In the rows, zero is written as 128.
Each row of numbers stands for one element and depends on some of the facts below. Use the named rows to name the rest.

There are 3 kinds of fact about the elements: π, λ, φ.
bafo λ:a φ:drozes
bedrolel π:gumi λ:a
bevon π:fedrelu λ:a
bigrir π:gragrima λ:a φ:flide
brakun λ:a
bresko π:lotrin,bigrir λ:a
brifin π:stuklol λ:a
bropago π:skobres λ:b φ:flenus
bropum π:zevan λ:b
brostik λ:a φ:ristam
brudora π:grusum λ:a φ:brufletom
brufas λ:b
brufletom λ:b φ:gragrima
dadrer λ:b
daklunes λ:a
dalam π:miplodar λ:a
defle λ:b
depa π:riskem λ:a
deplinem π:pizotas λ:b
deski λ:a
devel λ:b
dilon λ:a
drakel π:fuplidras,funik λ:b
dreskun π:drilal λ:a
drezo π:plapum,sese,flistokan λ:b
drikar π:fuplidras λ:a
drilal π:larir λ:b
drimek λ:b
drokli λ:b φ:stizik
drozes π:zupel,kelol λ:b φ:muplal
fedrelu π:gragrima λ:a
fetra λ:b φ:radros
fitros π:lufar λ:a
flenus π:gokes λ:b
flide π:lonir λ:a
flidrok π:plebrobu λ:a φ:rubreskan
flifabe λ:a
flistokan π:pufle λ:b
flizul λ:a φ:stapelek
floklu λ:b φ:klibre
flugudel λ:a φ:bafo
flupo π:stosin,drikar λ:b
fopok π:miplodar,sodrudo λ:a
fotril λ:a φ:losa
fulok λ:b
funik π:fulok λ:a φ:dadrer
fuplidras π:stakogru λ:a φ:zupel
gake λ:b φ:sofo
gakla π:gikaplo,flifabe λ:a φ:deski
gaste π:rastol,zupel λ:a
gatar π:lafen λ:b
genar π:gaste λ:b
geve λ:a
gikaplo π:drilal,zelu,flistokan λ:a φ:tirum
gipla λ:a
gobra π:dalam λ:a φ:brufas
gokes π:leski λ:a
gomor λ:b φ:klugor
gosko π:bedrolel λ:b φ:brostik
gotrem π:drilal λ:a φ:skiplom
gragrima π:tridrepla λ:a φ:stoklol
grese π:vitrek λ:b
grokivam π:bigrir,leski λ:b φ:daklunes
grukuza π:stosin,drikar λ:a
grusum π:leski λ:a
gumi π:drikar,nagre,grokivam,fulok λ:a
kamu λ:b φ:flupo
kekle π:gaste,trivim λ:a φ:grese
kelol λ:b
klibre π:zisos,mekir λ:a
klugor π:flifabe λ:a φ:flifabe
komedra π:plesavuk λ:a φ:flistokan
lafen π:bevon λ:a φ:popak
larir π:zisos λ:a φ:zevan
leski π:lufar λ:a φ:plebrobu
loflani π:zisos λ:b
lonir λ:a
losa λ:a φ:stakogru
lotrin λ:a φ:tibi
lufar π:fedrelu λ:b
mekir λ:b
miplodar π:plipe λ:b
mugak λ:a φ:fetra
muplal λ:a φ:plarastan
nabrufe π:skatrum,bafo λ:b φ:sestul
nagre λ:a φ:skorin
nezek λ:b φ:devel
nusko π:bafo λ:b φ:gobra
padrir π:stakogru,skagrus,flupo λ:a φ:gakla
pizotas λ:b
plafloskam π:ruple λ:b
plaple π:tridrepla λ:b φ:nusko
plapum λ:b
plarastan λ:a
plazadran π:stuklol,zupel λ:a φ:zogris
plebrobu λ:a
plekenel λ:b φ:gomor
plesavuk π:lufar,bevon λ:a φ:raklal
plidrar π:skiplom λ:b
pligraste π:bresko λ:a φ:plapum
plipe λ:b
plivobrer π:bropago,voplalok λ:b φ:dilon
pluplol λ:a φ:stuklol
popak λ:a
pubrebo π:fopok,sodrudo,flenus λ:a φ:depa
pufle π:skobres,sese λ:a
pupes π:plebrobu,grokivam λ:a
radros λ:b φ:larir
raklal λ:a φ:kamu
rastol π:miplodar,sodrudo λ:a
ratrir π:lonir λ:a
regu λ:a φ:pligraste
rinagi λ:b φ:sasubrun
riskem λ:a
rison π:larir,plarastan,voplalok λ:b
ristam π:plesavuk,geve λ:a
roste π:dalam,skavu λ:a
rubem π:rubreskan,sese,kelol λ:a φ:defle
rubreskan π:bropago,devel λ:a φ:skatrum
ruple π:ristam λ:a
sado π:zisos,vipal λ:a
sasubrun λ:a φ:drakel
sese π:stosin,gokes λ:a φ:gotrem
sestul π:pupes λ:a
skabil λ:a
skagrus π:skuzes λ:b
skatrum π:skuzes λ:b
skavu π:lafen,fitros λ:b φ:bigrir
skiplom π:vitrek,stosin λ:b
skobres π:gatar λ:b
skorin π:gosko,geve λ:b φ:gake
skuzes π:skabil λ:b
sodrudo π:komedra λ:a
sofo λ:b φ:brakun
stakogru π:bigrir λ:a
stapelek λ:b φ:sese
stizik π:zelu λ:b φ:drilal
stoklol π:bafo,gosko λ:b
stosin π:miplodar λ:b
stoskiflur λ:b φ:gosko
stostis π:regu λ:a φ:trifliplos
stuklol λ:a
sugro π:stosin λ:a
tatada π:brifin,gikaplo,bropago λ:a φ:fulok
tefer π:sodrudo λ:a φ:vitrek
tegril λ:b φ:plekenel
tibi π:grukuza λ:b
tirum π:mekir,funik λ:a φ:troni
tridrepla λ:a
trifliplos π:flenus λ:b
trivim π:pluplol λ:a
trolus π:lafen λ:a
tromin π:plesavuk,fitros λ:a
troni π:plazadran,deplinem λ:a φ:rison
trovodos π:grusum,kekle λ:a
vabolan λ:b φ:loflani
vifus π:drikar,sugro λ:a
vipal λ:b
vitrek λ:b φ:nagre
voplalok λ:b
vudi π:regu,drokli λ:b
vuzun π:pufle λ:b φ:leski
zelu λ:b
zevan π:stakogru λ:b φ:pluplol
zisos λ:b φ:lufar
zogris π:brifin λ:b
zupel λ:b φ:plipe

Named rows:
kekle: [117 138 148 143 141 145 163 142 112 159 157 120 117 137 130 128 125 141
 125 121 124 109 125 154 168 145 131 153 137 142 129 125 131  93 117 122]
gaste: [114 128 135 143 134 139 138 135 126 150 141 145 116 132 134 124 106 137
 113 121 138 110 121 128 141 149 141 146 131 126 135 115 129 116 123 120]
larir: [100 131 161 121 145 153 152 146 100 111 128 133 116 140 165 131 125 105
 131 128 121 132 113 112 120 140 117 110  99 132 146 129 123 127 108 123]
zevan: [142 130 117 109 126 106 110 118 127 138 106 108 143 143 114 146 138 118
 122 140 107 155 130 125 125 110  93 128 140 125 128 140 119 138 110 146]
gatar: [138 131 130 115 134 124  99 121 128 133 112 128 135 124 114 126 134 134
 113 138 124 135 149 138 127 133 122 123 135 135 123 136 135 143 132 127]
tridrepla: [131 138 131 119 115 128 170 126 143 161 133 149 146 157 125  95 104 109
 118 121 131 134 101 125 125 138 118 158 139 146 133 129 137 114 117 128]
nezek: [135 133 139 121 122 130 117 145 106 142 111 107 142 141 113 125 152 124
 127 126 125 142 138 171 159 116  91 124 143 140 120 142 136 144 121 126]
funik: [113 129 137 131 132 137 167 124 121 127 119 114 120 135 143 116 122 107
 149 125 118 122 123 125 133 117 107 138 136 140 124 142 115 105 120 123]
plarastan: [115 130 160  99 130 149 151 136 127 127 128 175 139 144 160  97 113 103
 108 129 144 145 106 108  90 157 140 122  93 151 135 125 145 140 127 114]
plapum: [139 125 143 102 103 130  91 129 145 142 106 180 156 134  98  80 113 116
  87 132 155 153 133 141 102 152 126 115 136 141 125 131 161 179 149 114]
stakogru: [130 125 112 117 123 117 147 116 160 130 149 146 128 133 143 135 106 133
 131 133 134 134 112  96  97 109 156 146 117 124 117 117 125 106 140 130]
pligraste: [113 123 127 155 102 135 134 142 148 112 149 126 106 109 109 127 100 121
 141 116 139 113 118 133 132  94 127 118 154  89 133 103 127 128 143 123]
bigrir: [115 126 122 132 114 126 151 134 131 145 126 139 127 148 139 127 103 118
 131 115 138 123 109 125 129 111 116 151 138 125 121 121 124 119 118 120]
brostik: [121 136 131 134 128 134 153 140 118 136 141 134 127 141 142 127 118 127
 128 118 133 122 108 127 137 134 125 137 119 131 134 119 129 118 120 128]
troni: [ 96 121 143 157 146 149 120 144 116 142 152 141  95 115 150 158 113 159
 115 124 145  88 138 134 157 148 168 139 121 116 126 105 123 110 136 107]
flenus: [136 120 128 109 117 114  86 127 151 143 126 149 137 128 109 136 124 141
 102 135 138 153 143 132 117 121 139 129 133 120 111 123 133 152 139 124]
bresko: [126 133 123 128 123 125 160 126 137 139 141 128 131 139 129 124 108 118
 134 124 127 126 107 116 128 118 122 140 135 127 133 119 126 110 121 136]
plipe: [157 137  95 111 132 105 108 106 134 153  95 152 176 150 127 118 113 131
  90 138 128 145 130 116 104 157 123 143 125 158 127 135 148 153 127 139]
sugro: [120 131 129 133 124 130 153 132 134 137 141 132 124 134 134 126 110 121
 128 125 128 121 116 123 129 125 127 140 131 124 133 122 127 112 124 127]

Rows to name:
No name comes twice in this set of rows, the named rows included.
[114 128 113 165 137 135 129 137 117 120 148 117 113 115 142 157 109 143
 137 120 125  96 123 120 146 115 144 126 132 103 135 106 124 112 134 133] | gobra
[116 139 135 156 164 146 156 121 110 147 129 128 118 124 153 122 120 149
 122 131 129  83 143 134 153 166 152 154 123 156 119 137 130  93 136 114] | plazadran
[136 130 105 120 135 108 127 123 114 148  87 101 154 146 136 140 140 133
 138 138 121 134 149 161 145  95 107 150 143 163  88 150 127 124 135 121] | grokivam
[140 132 111 126 105 110 118 131 136 106 117  78 133 113 100 133 142 120
 155 135 111 145 142 152 140  62  94 110 166 114 108 139 128 130 145 138] | nabrufe
[119 134 139 128 134 133 157 128 125 188 127 161 137 166 131 109  99 120
  93 117 137 124 106 126 144 184 115 167 132 150 145 127 130 113  93 123] | pluplol
[142 123  86 131 133 107  84 114 139 107 121 122 139 105 134 172 126 155
 130 150 129 128 147 117 105  90 158 114 125 117 106 113 132 140 165 137] | tibi
[136 118 114 106 128 109  89 113 141 132 103 144 142 138 127 143 134 132
 111 140 131 150 136 115 100 128 132 131 119 130 120 131 122 154 125 129] | dadrer
[125 131 129 143 159 137  97 122 103  90 104  98 122  94 134 139 151 138
 142 148 109 107 178 139 135 121 130  97 127 137 116 145 128 134 154 127] | plivobrer
[140 123 117  91 104 104 108 118 149 148  86 162 168 160 118 107 111 108
 100 134 143 166 123 127  92 122 106 138 134 150 108 136 139 165 126 120] | fulok
[127 122 117 141 141 124  78 124 125 128 125 116 120 108 116 162 135 155
 116 141 123 115 158 139 147 126 139 117 140 114 120 124 127 136 140 128] | genar
[142 136 139 107 131 125 111 121 130 159 106 150 155 141 115  97 128 124
  94 136 135 142 146 143 128 163 119 136 135 161 120 145 147 145 128 123] | kelol
[131 134 129 133 122 133 140 130 135 124 160 145 128 124 133 128 112 128
 116 120 134 126  99 104 111 144 146 118 113 108 157 102 143 125 126 143] | brakun
[122 126 127 129 132 131 154 121 144 131 142 135 115 121 141 122 122 136
 140 124 132 119 128 118 116 128 156 147 122 140 115 128 127 102 137 121] | losa
[134 125 113 123 121 118 100 124 122 127  90 129 146 136 122 128 129 127
 121 130 134 134 142 143 126 122 111 125 138 137 117 139 131 154 130 124] | brufletom

The same elements again, as new rows of numbers:
Named rows:
tromin: [128 116 148 141 113 131 149 123 112 156 130 138 126 124 141 145 131 124
 127 138 126 146 107 121 129 141 122 133 146 138 120 127 132]
gomor: [141 112 125 123 180 125 118 124 149 130 151 132 115 123 124 128 115 139
 124 137 123 115 122 121 127 130 140 132 130 132 143 117 125]
gotrem: [122 146 124 125 126 168 114 129 113 150 127 116 152 121 126 117 117 125
 126 129 126 118 105 120 201 131 123 143 155 127 120 117 126]
vabolan: [121 115 128 122 131 129 118 130 131 131 129 119 120 130 134 115 117 143
 124 133 125 130 119 122 130 130 127 136 123 128 155 129 124]
pubrebo: [122 113 140 131 110 131 124 136 114 152 128 133 114 123 129 151 117 125
 125 138 123 135 106 127 127 141 139 137 155 125 121 120 134]
gake: [122 115 135 125 136 135 127 122 139 129 128 117 112 153 123 115 115 149
 125 132 123 145 105 118 127 129 126 133 123 125 143 128 122]
tibi: [124 122 127 135 110 128 119 120 128 129 128 118 111 141 125 146 117 128
 126 133 126 119 128 143 127 136 144 145 146 125 134 122 124]
dreskun: [121 132 124 124 143 137 119 122 116 131 128 116 150 123 138 117 132 135
 126 129 125 137 109 144 190 130 135 132 176 126 118 128 123]
vipal: [121 146 124 127 155 127 119 119 147 129 127 116 137 126 129 117 121 142
 127 132 135 126 130 146 176 130 123 134 144 127 132 121 123]
gaste: [131 111 126 126 113 134 121 123 134 131 127 125 125 123 134 126 131 122
 122 160 122 155 136 150 124 132 125 148 132 125 117 120 125]
radros: [125 116 139 124 123 128 136 141 137 132 129 138 119 128 142 114 116 155
 124 142 127 117 129 121 157 130 141 134 121 129 164 131 125]
padrir: [123 115 136 138 109 132 122 124 113 131 131 129 112 124 124 152 116 122
 127 131 122 118 107 121 131 132 145 133 142 125 122 136 124]
sofo: [123 115 130 126 135 131 127 123 135 128 128 117 113 147 125 115 117 148
 126 132 125 138 107 119 130 129 125 134 123 125 147 127 124]
gragrima: [118 113 127 133 119 127 168 122 120 168 132 117 113 124 124 124 126 121
 138 146 123 135 107 123 129 132 120 136 120 125 136 122 124]
klugor: [127 114 127 124 172 132 117 123 129 137 136 136 119 121 124 131 117 122
 124 134 124 121 108 120 147 131 147 135 166 127 117 120 126]
losa: [119 113 125 125 128 133 125 138 123 131 129 122 121 124 123 117 117 128
 124 133 121 136 112 122 132 129 123 134 120 124 124 136 125]
fitros: [128 116 133 143 115 130 162 120 119 159 129 127 120 125 127 124 138 124
 132 157 125 143 113 131 129 138 119 137 119 136 121 120 127]
popak: [123 115 125 125 120 139 126 123 123 132 129 128 133 122 131 118 134 140
 127 131 124 143 125 128 130 131 122 134 122 126 119 140 123]
trivim: [129 113 126 125 115 137 122 125 127 133 128 129 132 123 131 119 133 137
 125 141 121 153 132 136 128 130 124 136 122 126 118 129 124]

Rows to name:
No name comes twice in this set of rows, the named rows included.
[125 118 125 128 109 160 117 137 119 161 128 119 115 123 122 123 118 123
 126 133 126 116 117 120 130 137 122 175 121 126 118 117 137] | sese
[121 134 156 128 111 129 138 119 116 132 129 118 112 168 122 129 115 133
 125 132 124 129 104 119 129 130 135 133 148 126 142 130 128] | skorin
[118 114 126 125 111 126 141 122 133 131 129 116 111 140 125 125 117 124
 136 132 127 117 116 125 137 132 124 142 122 126 164 124 124] | gosko
[123 116 133 125 124 130 131 140 135 129 127 128 117 129 140 115 114 151
 124 133 126 117 125 123 143 130 137 134 122 126 162 131 126] | fetra
[126 116 127 134 112 130 148 122 138 145 128 122 112 126 125 122 135 123
 125 166 125 142 131 144 126 135 121 150 121 126 118 121 126] | sodrudo
[137 118 128 126 115 128 117 126 112 132 130 117 145 123 125 116 116 124
 119 132 122 147 112 152 123 157 156 140 165 126 143 124 147] | drozes
[121 113 127 127 129 133 119 135 113 161 127 120 142 123 147 120 118 125
 124 132 123 151 107 136 138 135 142 132 188 124 117 122 132] | tatada
[120 113 125 129 111 128 140 119 124 129 147 116 116 122 118 112 119 123
 128 130 122 119 121 134 130 136 122 136 116 125 122 145 123] | bafo
[121 120 123 126 153 129 125 117 129 131 127 117 149 121 122 114 138 125
 127 133 125 137 122 153 170 131 122 132 137 125 120 125 124] | plarastan

Now the same elements, written a new way:
Some elements and their rows:
voplalok: [184 149 140 131 107 137 169 113 167 170 133 122  79  88 181]
padrir: [136 148 101 138 121 121 107  85  96 109 129 175  95 142 150]
skagrus: [139 160  91 134 115  97 122 105 176 142 120 148 109  87 170]
pupes: [175 164 128 123 123  91 125  87  94 129 103 165  77 118 171]
trolus: [185 163 134 118 127 101 120 105  88 121 100 153  63 115 169]
plapum: [165 156 111 102 115 120 165 130 161 148 120 137  76  90 162]
pligraste: [173 148 131 139 124 114 103  99 105 121 120 184  69 143 162]
bropago: [189 144 139 117 119 148 149 142 166 147 143 149  54 117 154]
drakel: [160 179  93 123 140 118 112  88 134 141 137 145 117 102 163]
lufar: [198 174 132 100 133  92 136 122 162 154 119 164  67  96 163]
stizik: [171 137 124 144 116 170 124 131 143 141 150 123  87 114 160]
skatrum: [142 156  89 145 111  95 116 107 180 144 120 146 116  90 174]
drikar: [147 158 111 119 107  89 168  60 119 136 110 181  85 112 168]
gumi: [154 165 106 130 129 102 128  62  84 127 117 163 103 118 170]
bedrolel: [152 162 111 130 116  95 141  59 104 133 112 168  93 114 175]
flide: [149 134 126 161 103  99 104 113 116 122  89 133  84  95 188]
klugor: [140  97 133 143 136 160 111  78 103 129 137 144  35  97 181]
sodrudo: [163 152 123 102 112  94 165 100 122 126  95 171  53 107 162]
tirum: [160 135 113 164 107 156 118  73  89 130 135 164 113 141 168]

Name these rows:
No name comes twice in this set of rows, the named rows included.
[177 141 133 127 121 121 110 115  99 114 112 178  68 140 155] | brudora
[167 177 103 115 137 101 109 102 145 143 127 151  97 100 162] | bropum
[135 160  94 110 116 108 155  72  98 114 109 156  94 114 159] | grukuza
[155 110 118 139  95 153 119 145 108  99  95 143  74 128 156] | troni
[167 154 116 155 121 152 131  91 133 160 143 102 117  87 183] | loflani
[153 143  88 145 114 139  91 112 173 138 132 168 119 126 155] | nusko
[178 171 112 119 140 102 106 124 144 140 125 142  90  99 161] | plafloskam
[134 142 109 158  97  80 142  81 137 136  95 163  89 102 187] | skabil
[194 167 134 101 128 120 147 133 151 145 121 141  67  91 160] | skobres
[157 121 143 140 106 131 169  86 123 149 110 135  52  85 191] | flifabe
[182 152 129 109 114 124 156 140 165 152 123 128  67  87 166] | devel

